Where the symbols take the items:
sef $ kad
sef + kag
sef ~ bon
sef & raz
sef % dif
sus $ zot
sus + gif
sus ~ mak
sus & dil
sus % zug
big $ bok
big + bam
big ~ zub
big & bon
big % pud
pob $ zav
pob + vug
pob ~ mig
pob & dig
pob % lok
tar $ sug
tar + faf
tar ~ doz
tar & niz
tar % sus
dig $ vub
dig + pab
dig ~ zod
dig & gar
dig % faf
niz $ rus
niz + sed
niz ~ mos
niz & riv
niz % dil
meb $ bib
meb + ves
meb ~ sol
meb & sok
meb % til
zir $ lur
zir + rus
zir ~ tek
zir & sus
zir % soz
soz $ kig
soz + ked
soz ~ kem
soz & zug
soz % tak
sol $ meb
sol + rov
sol ~ rut
sol & piv
sol % nep
biz $ rur
biz + sev
biz ~ res
biz & puf
biz % kug
rav $ fon
rav + res
rav ~ dev
rav & sev
rav % taz
zad $ ziv
zad + zuk
zad ~ miv
zad & kiv
zad % vol
mit $ lum
mit + kiv
mit ~ zuk
mit & nov
mit % pum
nep $ til
nep + naf
nep ~ tep
nep & bib
nep % sev
ziv $ dag
ziv + mit
ziv ~ zad
ziv & zok
ziv % zum
sep $ vug
sep + ker
sep ~ lum
sep & zum
sep % gar
zod $ dig
zod + zum
zod ~ ker
zod & lep
zod % zav
dev $ rav
dev + bib
dev ~ naf
dev & rab
dev % puf
kif $ naf
kif + sol
kif ~ zit
kif & ves
kif % muf
zok $ ker
zok + nov
zok ~ kiv
zok & gof
zok % mig
sed $ mak
sed + lok
sed ~ vub
sed & tar
sed % zir
pum $ lep
pum + dag
pum ~ gof
pum & sep
pum % dig
pud $ mil
pud + raz
pud ~ kag
pud & sen
pud % pir
zav $ faf
zav + vel
zav ~ pob
zav & vub
zav % riv
gop $ zit
gop + kig
gop ~ geb
gop & kap
gop % piv
tuz $ non
tuz + nir
tuz ~ kab
tuz & miv
tuz % mit
tak $ nek
tak + gop
tak ~ gat
tak & rut
tak % ves
raz $ kat
raz + bok
raz ~ nof
raz & rof
raz % ris
mos $ niz
mos + vub
mos ~ vel
mos & lok
mos % sug
gat $ tak
gat + geb
gat ~ pim
gat & kig
gat % rov
gif $ kem
gif + sug
gif ~ riv
gif & zir
gif % pim
pab $ zaf
pab + lep
pab ~ zum
pab & pob
pab % mos
feb $ miv
feb + zal
feb ~ bod
feb & laf
feb % non
bon $ sef
bon + pas
bon ~ kug
bon & nof
bon % sen
tep $ nep
tep + kif
tep ~ nek
tep & meb
tep % rab
lur $ zug
lur + nav
lur ~ zir
lur & zot
lur % kig
dif $ zal
dif + vaf
dif ~ sen
dif & ris
dif % nir
dit $ kap
dit + zug
dit ~ ked
dit & gat
dit % zit
siz $ kug
siz + fon
siz ~ duv
siz & rur
siz % big
lok $ riv
lok + doz
lok ~ zaf
lok & faf
lok % rus
kab $ tuz
kab + nuf
kab ~ ris
kab & feb
kab % zuk
vaf $ pir
vaf + kad
vaf ~ rof
vaf & mil
vaf % feb
til $ duv
til + dev
til ~ nep
til & res
til % zim
bib $ res
bib + seg
bib ~ meb
bib & muf
bib % duv
kun $ gok
kun + gat
kun ~ zug
kun & gop
kun % sol
nek $ tep
nek + zit
nek ~ tak
nek & sol
nek % seg
dag $ mig
dag + lum
dag ~ ziv
dag & ker
dag % pab
nov $ vol
nov + lak
nov ~ non
nov & ziv
nov % sep
non $ nov
non + mez
non ~ tuz
non & zad
non % lum
zal $ sof
zal + pir
zal ~ dif
zal & kab
zal % mez
ves $ seg
ves + piv
ves ~ rov
ves & tep
ves % dev
kiv $ zok
kiv + non
kiv ~ rar
kiv & lak
kiv % dag
dut $ pas
dut + rur
dut ~ fon
dut & zub
dut % nel
dil $ ked
dil + zir
dil ~ sug
dil & nav
dil % geb
taz $ bam
taz + siz
taz ~ puf
taz & dut
taz % nof
puf $ taz
puf + duv
puf ~ fus
puf & fon
puf % kez
riv $ gif
riv + tar
riv ~ lok
riv & tek
riv % nav
nof $ raz
nof + big
nof ~ kez
nof & nel
nof % kad
pas $ kag
pas + kez
pas ~ dut
pas & big
pas % rof
seg $ rab
seg + sok
seg ~ ves
seg & nep
seg % rav
ked $ dit
ked + lur
ked ~ dil
ked & pim
ked % gop
sok $ muf
sok + tep
sok ~ piv
sok & naf
sok % res
zot $ geb
zot + kem
zot ~ sus
zot & ked
zot % kun
pim $ gat
pim + zot
pim ~ nav
pim & soz
pim % kap
bod $ feb
bod + dif
bod ~ kat
bod & pir
bod % tuz
vol $ zum
vol + gof
vol ~ nov
vol & dag
vol % vug
zuk $ mit
zuk + rar
zuk ~ sof
zuk & non
zuk % gof
gar $ doz
gar + pob
gar ~ lep
gar & vel
gar % sed
zug $ kun
zug + pim
zug ~ lur
zug & geb
zug % rut
kag $ pud
kag + nof
kag ~ pas
kag & bok
kag % vaf
faf $ tek
faf + mos
faf ~ zav
faf & sed
faf % gif
ris $ kab
ris + mil
ris ~ kad
ris & bod
ris % sof
mez $ lak
mez + miv
mez ~ nir
mez & zuk
mez % zok
mak $ sus
mak + riv
mak ~ sed
mak & sug
mak % lur
kad $ ris
kad + pud
kad ~ sef
kad & kat
kad % zal
rof $ vaf
rof + sef
rof ~ nel
rof & pud
rof % bod
mig $ pob
mig + sep
mig ~ dag
mig & zod
mig % zaf
zum $ pab
zum + pum
zum ~ vol
zum & mig
zum % vel
doz $ tar
doz + zav
doz ~ gar
doz & mos
doz % mak
nel $ rof
nel + bon
nel ~ bam
nel & kag
nel % kat
rus $ nav
rus + mak
rus ~ niz
rus & gif
rus % ked
gof $ pum
gof + ziv
gof ~ lak
gof & lum
gof % zod
lep $ gar
lep + mig
lep ~ pum
lep & vug
lep % vub
piv $ sok
piv + nek
piv ~ gok
piv & kif
piv % bib
vug $ vel
vug + zod
vug ~ sep
vug & pab
vug % doz
rut $ sol
rut + kap
rut ~ kig
rut & gok
rut % tep
nuf $ nir
nuf + bod
nuf ~ mil
nuf & zal
nuf % rar
vub $ sed
vub + zaf
vub ~ dig
vub & doz
vub % tek
zit $ kif
zit + rut
zit ~ gop
zit & rov
zit % sok
tek $ zir
tek + niz
tek ~ faf
tek & mak
tek % kem
kat $ bod
kat + sen
kat ~ raz
kat & vaf
kat % kab
fon $ dut
fon + biz
fon ~ rav
fon & zim
fon % bam
zaf $ lok
zaf + gar
zaf ~ pab
zaf & zav
zaf % niz
laf $ rar
laf + kab
laf ~ pir
laf & nir
laf % zad
geb $ gop
geb + soz
geb ~ zot
geb & dit
geb % gok
nir $ mez
nir + feb
nir ~ nuf
nir & sof
nir % kiv
res $ biz
res + rab
res ~ bib
res & fus
res % siz
sug $ dil
sug + tek
sug ~ tar
sug & rus
sug % zot
sen $ dif
sen + rof
sen ~ bok
sen & kad
sen % nuf
sof $ zuk
sof + laf
sof ~ zal
sof & tuz
sof % lak
muf $ fus
muf + nep
muf ~ sok
muf & dev
muf % biz
pir $ laf
pir + ris
pir ~ vaf
pir & nuf
pir % miv
kap $ rov
kap + kun
kap ~ dit
kap & tak
kap % kif
rab $ sev
rab + muf
rab ~ seg
rab & til
rab % fon
zim $ zub
zim + puf
zim ~ sev
zim & siz
zim % pas
miv $ zad
miv + sof
miv ~ feb
miv & rar
miv % nov
fus $ puf
fus + til
fus ~ muf
fus & rav
fus % rur
sev $ zim
sev + fus
sev ~ rab
sev & duv
sev % dut
kem $ soz
kem + dil
kem ~ gif
kem & lur
kem % gat
zub $ big
zub + taz
zub ~ zim
zub & kug
zub % kag
rar $ kiv
rar + tuz
rar ~ laf
rar & mez
rar % ziv
rur $ kez
rur + zim
rur ~ biz
rur & taz
rur % bon
kug $ bon
kug + dut
kug ~ siz
kug & kez
kug % bok
ker $ zod
ker + vol
ker ~ zok
ker & pum
ker % pob
lum $ sep
lum + zok
lum ~ mit
lum & vol
lum % lep
mil $ nuf
mil + kat
mil ~ pud
mil & dif
mil % laf
bam $ nel
bam + kug
bam ~ taz
bam & pas
bam % raz
nav $ pim
nav + sus
nav ~ rus
nav & kem
nav % dit
kig $ rut
kig + dit
kig ~ soz
kig & kun
kig % nek
naf $ dev
naf + meb
naf ~ kif
naf & seg
naf % fus
vel $ mos
vel + dig
vel ~ vug
vel & zaf
vel % tar
rov $ ves
rov + gok
rov ~ kap
rov & nek
rov % naf
lak $ gof
lak + zad
lak ~ mez
lak & mit
lak % ker
kez $ nof
kez + zub
kez ~ rur
kez & bam
kez % sef
bok $ sen
bok + nel
bok ~ big
bok & sef
bok % mil
gok $ piv
gok + tak
gok ~ kun
gok & zit
gok % meb
duv $ siz
duv + rav
duv ~ til
duv & biz
duv % zub

In the rows, 166 stands for zero.

The rows follow the links: the fewer symbols apart two items are, the more alike their rows tend to be.

Each row, then its item:
[185,156,233,177,108,186,142,275,164,260,193,252,161,100,158,137,135,192,149,192,187,125,51,161,154,75,147,181,287,156,151,223,209,172,235,150,179,122,94,149,182,98,178,219,139,227,191,238,82,202,62,231,116,131,202,176,161]: pum
[226,157,186,175,115,194,168,294,165,267,133,213,160,84,148,180,163,157,140,158,205,138,67,153,142,106,180,124,256,161,151,241,197,176,220,185,202,93,49,104,150,152,182,227,127,232,170,219,98,157,49,211,124,94,211,178,153]: nov
[134,167,250,184,131,186,131,253,152,233,237,277,164,141,164,124,103,204,165,211,159,118,67,163,163,59,135,232,281,169,156,191,211,164,232,138,158,155,153,194,206,62,187,202,160,214,203,244,84,225,89,237,120,178,186,170,158]: pab
[85,192,242,197,181,192,125,226,117,184,256,276,175,217,163,133,73,184,184,216,118,132,128,159,163,57,135,262,209,176,172,158,199,144,215,144,136,195,226,238,219,49,201,178,210,198,195,237,104,229,139,220,147,244,154,151,149]: mos
[211,106,178,101,89,106,149,22,257,136,171,100,141,117,187,84,279,245,132,167,193,191,197,205,215,242,115,167,174,101,152,172,144,177,148,93,142,216,163,189,177,210,124,126,137,131,133,109,235,161,232,94,192,151,132,177,247]: bib
[220,108,181,95,87,121,139,44,242,136,152,104,140,129,178,89,286,234,125,161,184,196,215,201,212,228,115,156,143,84,151,200,139,160,163,90,138,219,151,196,183,211,149,134,159,153,106,119,233,143,226,71,206,173,112,166,253]: sok
[77,209,216,191,208,201,127,208,93,143,225,247,179,267,155,158,79,157,190,201,93,151,197,153,160,78,146,251,120,171,181,157,179,121,198,152,128,221,254,254,220,72,227,166,247,194,162,222,139,198,180,173,184,287,117,131,148]: mak
[198,151,173,107,125,162,126,114,170,124,119,128,147,195,147,130,249,178,131,145,141,200,266,177,186,182,129,154,52,81,161,234,134,119,184,110,132,234,163,213,192,192,217,150,224,196,65,151,223,111,218,41,237,238,72,133,231]: rut
[130,195,181,150,189,194,127,173,105,117,150,181,167,267,139,168,156,142,164,162,100,186,268,159,167,126,149,196,28,126,177,200,146,105,189,143,130,235,221,244,202,138,248,153,263,202,92,187,193,137,208,85,232,290,77,121,180]: pim
[140,184,80,208,254,144,236,111,177,119,161,102,186,183,195,232,138,123,211,150,187,179,177,161,156,261,226,138,159,255,183,58,154,212,77,239,193,131,215,112,111,231,95,136,124,75,233,96,198,169,214,215,146,107,232,195,113]: kag
[178,199,68,211,249,177,237,199,141,156,105,108,189,170,167,272,135,81,197,127,192,181,175,143,130,230,248,89,133,245,180,116,153,195,107,264,215,95,155,78,97,240,135,172,137,125,202,128,172,132,157,208,149,97,229,184,97]: vaf
[206,143,177,100,111,153,127,102,183,130,122,120,143,182,154,123,261,190,127,147,149,203,257,184,192,190,126,151,62,77,160,230,131,125,185,103,135,232,158,211,189,196,210,148,214,189,70,144,227,117,221,42,234,225,78,137,240]: zit
[151,139,132,165,184,104,202,19,239,112,214,100,167,146,212,138,196,211,187,181,196,178,169,192,197,274,165,182,214,201,171,61,155,218,91,165,162,174,228,157,145,215,65,115,107,65,227,84,218,200,245,190,150,117,204,205,176]: rur
[171,119,155,139,143,97,183,2,257,120,212,98,158,125,211,106,229,236,165,183,201,181,167,201,211,268,140,181,217,167,161,92,153,209,107,134,153,193,208,172,161,214,74,113,109,79,203,89,224,194,249,163,159,120,182,198,206]: biz
[101,206,191,171,206,201,127,190,89,123,181,206,174,279,146,168,116,142,180,176,89,172,244,155,162,105,154,221,55,150,181,181,157,109,191,149,126,233,242,248,209,106,242,156,262,199,121,203,173,163,200,120,216,298,92,127,164]: nav
[141,165,250,185,126,187,129,256,154,239,236,274,164,135,164,123,107,205,162,211,163,119,65,160,160,59,135,224,285,167,154,194,211,165,232,140,163,150,143,187,204,68,184,206,158,214,202,242,83,225,86,238,118,169,185,171,160]: vug
[217,193,90,198,205,194,219,264,136,204,76,134,177,137,149,268,151,81,173,121,201,171,146,139,123,187,241,68,152,214,172,181,165,188,149,256,223,78,88,64,102,230,168,202,137,179,175,161,146,115,104,196,146,84,226,177,109]: kab
[214,128,178,93,98,142,131,83,206,132,125,112,141,162,158,111,273,206,125,147,164,202,247,190,200,202,119,151,87,74,155,226,134,137,177,96,134,230,150,204,189,205,192,140,194,181,75,136,232,122,222,44,226,207,87,146,245]: sol
[215,157,199,174,112,189,161,290,165,268,149,224,160,85,149,171,159,168,139,167,204,136,61,155,147,97,172,135,266,160,150,239,200,176,225,175,199,100,53,114,160,139,184,226,125,231,176,225,89,169,52,217,119,100,210,176,153]: zok
[145,190,177,143,179,189,127,166,110,118,142,169,162,257,141,168,174,147,159,155,104,189,272,160,165,137,148,185,26,117,175,210,141,105,189,137,130,236,214,237,199,147,244,155,260,204,85,182,203,129,213,73,235,285,70,120,191]: zug
[157,194,69,211,258,161,238,148,158,136,138,106,189,184,181,255,133,102,208,138,185,181,181,149,143,248,239,116,143,252,185,77,156,207,88,255,207,115,190,95,104,238,110,152,134,96,222,107,187,152,192,214,150,102,233,188,101]: rof
[208,196,81,204,217,190,226,248,135,190,82,126,182,148,151,270,149,78,182,118,197,174,155,140,122,198,248,71,143,222,176,167,159,191,138,260,225,81,103,65,100,236,158,197,136,169,179,152,152,117,118,201,150,84,229,178,103]: nuf
[173,118,161,135,137,97,179,3,261,121,207,100,157,123,209,101,237,238,162,182,198,181,172,202,210,268,139,183,217,158,158,98,152,206,112,128,154,192,203,174,163,213,77,115,112,84,198,89,227,194,247,153,160,124,178,195,212]: duv
[179,111,161,127,130,97,175,3,262,123,208,100,154,117,207,96,243,244,157,178,199,180,171,203,213,265,134,181,215,151,157,106,153,204,115,122,151,196,197,177,164,212,82,116,112,89,190,92,229,191,244,147,163,125,172,192,219]: sev
[213,131,176,95,105,147,132,88,199,133,124,113,142,169,156,114,271,200,125,148,158,199,249,188,198,201,120,151,79,75,154,230,132,132,180,98,136,227,151,207,188,202,198,143,202,184,73,141,230,121,220,45,229,214,84,144,244]: nek
[206,105,179,101,92,107,152,18,259,133,179,97,143,116,192,84,275,249,135,172,197,189,192,207,217,246,113,167,182,106,152,163,146,182,144,97,139,212,168,188,177,211,117,124,134,124,139,105,233,164,234,104,188,147,140,179,244]: muf

Each walk starts at a row. The symbols on each line, taken left to right, move it on to the next item.
Each answer is a row, close to the row of the item it stands for.
---
[97,205,193,174,212,201,125,192,92,124,189,214,174,276,147,172,110,143,182,178,91,170,241,155,162,103,149,225,62,153,181,175,160,108,190,152,128,232,244,252,209,102,239,157,261,200,128,206,167,167,197,128,211,298,94,128,160]
% % & + & % [221,112,183,91,87,126,138,47,237,135,146,104,139,135,175,91,287,231,125,159,182,198,220,201,209,224,115,158,135,82,152,203,138,155,165,91,140,223,151,199,185,214,158,134,166,158,102,120,234,139,226,66,210,177,106,162,252]
+ % $ % % $ $ [173,199,69,214,252,175,238,189,142,150,111,111,191,175,171,267,136,83,202,128,190,179,174,144,131,234,246,95,135,247,181,108,154,200,101,265,215,100,160,83,99,240,132,170,137,121,206,121,177,135,166,209,149,99,234,184,96]
---
[143,150,119,178,206,114,214,33,227,109,205,98,176,156,210,162,178,190,196,175,194,178,169,186,187,275,180,174,202,220,175,53,157,219,81,186,169,165,234,149,140,219,68,115,109,63,236,84,215,200,243,203,145,113,214,203,157]
$ ~ $ $ & % $ + [203,197,78,206,225,189,228,242,133,184,84,124,183,149,155,274,145,76,184,119,196,176,158,137,125,202,247,75,139,225,177,157,160,191,131,264,224,86,109,68,97,236,156,194,137,162,186,148,159,119,124,201,152,86,228,179,100]
$ $ $ ~ + % $ ~ [230,161,180,178,119,191,170,293,162,262,124,205,161,84,145,187,165,150,141,153,208,140,73,151,138,111,185,115,249,162,149,240,193,177,219,190,205,91,46,98,147,159,183,226,128,229,170,217,98,152,51,209,125,90,215,176,149]
---
[151,191,72,211,259,161,240,137,160,130,142,101,190,184,184,252,133,105,209,141,186,180,181,152,145,251,236,121,147,254,185,73,152,207,84,255,203,119,197,99,105,238,111,146,130,91,226,107,190,156,197,215,147,104,232,190,103]
~ % + ~ ~ % % [198,197,75,208,232,189,232,233,135,180,88,121,184,158,154,274,142,76,184,120,195,175,161,139,123,210,248,77,135,231,175,149,160,190,127,265,221,87,120,70,97,239,154,190,136,154,187,147,160,121,129,204,151,90,229,179,102]
+ % & + $ + [233,180,121,189,170,198,204,284,143,234,83,156,174,111,143,244,165,100,156,125,208,160,120,143,124,159,225,71,181,189,161,214,174,178,177,234,224,78,56,66,114,213,177,218,130,205,163,182,128,120,77,197,141,79,221,177,121]
---
[180,171,171,121,150,176,125,137,141,122,124,145,155,228,142,151,217,163,141,151,123,200,273,167,177,162,139,165,29,94,168,226,132,109,189,122,132,235,180,224,193,174,236,151,246,203,67,166,216,116,214,51,240,264,69,125,213]
~ & ~ + $ & & [151,185,176,140,173,189,127,157,119,119,138,164,160,252,139,163,185,149,156,153,110,191,274,161,168,142,146,179,25,114,175,213,140,106,190,134,131,237,205,234,199,153,245,154,260,205,81,179,204,123,211,66,238,281,71,123,195]
$ % + $ ~ $ [219,119,180,91,86,126,136,56,232,134,142,103,139,137,170,96,285,227,125,160,179,197,225,196,208,222,116,153,125,76,153,212,137,152,168,90,138,225,148,196,186,212,163,137,170,164,93,123,233,133,226,60,214,183,104,157,252]
---
[83,211,205,183,211,202,126,203,89,132,208,232,178,275,148,166,91,148,189,189,89,159,221,152,159,90,147,240,90,162,181,166,168,114,194,151,127,226,253,255,214,84,234,162,257,195,143,213,155,185,190,151,197,295,103,128,155]
+ + & & % + [106,205,190,168,205,200,128,188,94,121,174,202,172,277,143,174,124,139,177,171,91,176,252,154,163,107,151,214,47,142,181,184,154,108,192,147,128,233,242,249,207,113,241,156,263,198,116,200,175,158,202,112,219,298,86,121,166]
~ ~ $ + % % $ [205,145,175,105,120,159,126,108,176,130,118,124,145,189,148,130,253,186,131,146,146,202,259,183,191,186,128,154,56,79,160,232,134,121,183,108,133,230,159,213,190,196,212,149,220,191,69,148,227,116,217,42,236,232,76,135,232]
---
[198,108,171,112,104,99,161,7,265,129,191,99,147,115,199,88,265,251,145,177,199,186,182,204,215,257,123,177,199,124,154,139,148,192,132,102,146,207,180,181,173,211,101,119,121,109,164,97,231,177,243,122,179,138,153,187,235]
~ $ & & $ % [137,157,108,185,221,120,220,46,212,108,200,99,179,163,209,178,166,174,205,169,190,176,172,182,179,272,192,168,195,233,176,47,154,220,77,198,176,157,233,140,133,222,72,118,111,60,238,87,210,193,236,208,147,112,220,200,147]
+ % $ % ~ % [222,191,98,199,198,194,219,266,139,211,74,136,176,132,147,263,156,82,170,120,205,170,140,139,121,182,240,69,154,210,169,188,165,185,154,253,224,81,77,62,106,230,171,207,134,184,172,164,139,115,98,199,147,83,227,177,110]
---
[126,199,183,155,193,196,127,177,102,119,155,186,167,270,142,169,147,138,168,162,98,183,264,159,163,123,149,199,29,131,180,195,147,104,188,143,128,236,226,244,204,132,245,156,266,203,100,191,188,143,206,91,229,294,78,121,178]
% % & ~ $ $ ~ [220,122,179,93,93,134,131,68,217,133,136,110,140,151,165,101,283,214,124,154,169,197,235,194,201,214,118,153,107,77,155,218,135,144,175,92,137,228,150,200,186,207,178,137,183,170,84,131,234,130,223,53,221,193,93,153,250]
~ $ $ & [214,107,181,95,88,114,146,32,252,135,161,104,140,120,183,86,286,242,127,165,190,194,202,203,215,238,114,162,159,91,151,183,140,168,156,91,140,220,157,193,182,213,139,127,148,143,119,115,233,153,229,83,198,163,123,169,251]
---
[72,203,227,196,201,197,126,216,100,156,241,257,178,251,158,150,71,168,190,205,98,141,172,157,161,67,140,259,157,176,180,153,184,129,202,148,131,210,249,247,220,60,218,167,235,193,179,228,125,212,163,190,170,274,132,140,150]
& $ + ~ ~ $ $ [79,209,212,188,211,201,125,206,93,139,223,241,176,270,153,164,83,154,191,194,91,152,203,153,160,81,148,247,109,169,179,160,173,120,198,151,127,222,254,254,216,74,229,163,248,193,157,220,143,195,181,167,188,290,112,132,153]
% % % % $ & $ & [167,121,149,143,152,100,187,4,256,116,212,100,159,131,213,115,224,231,169,183,198,181,168,202,209,271,144,184,216,175,164,82,153,214,103,139,154,188,213,170,158,213,73,111,108,75,208,89,224,197,245,166,155,123,191,198,201]
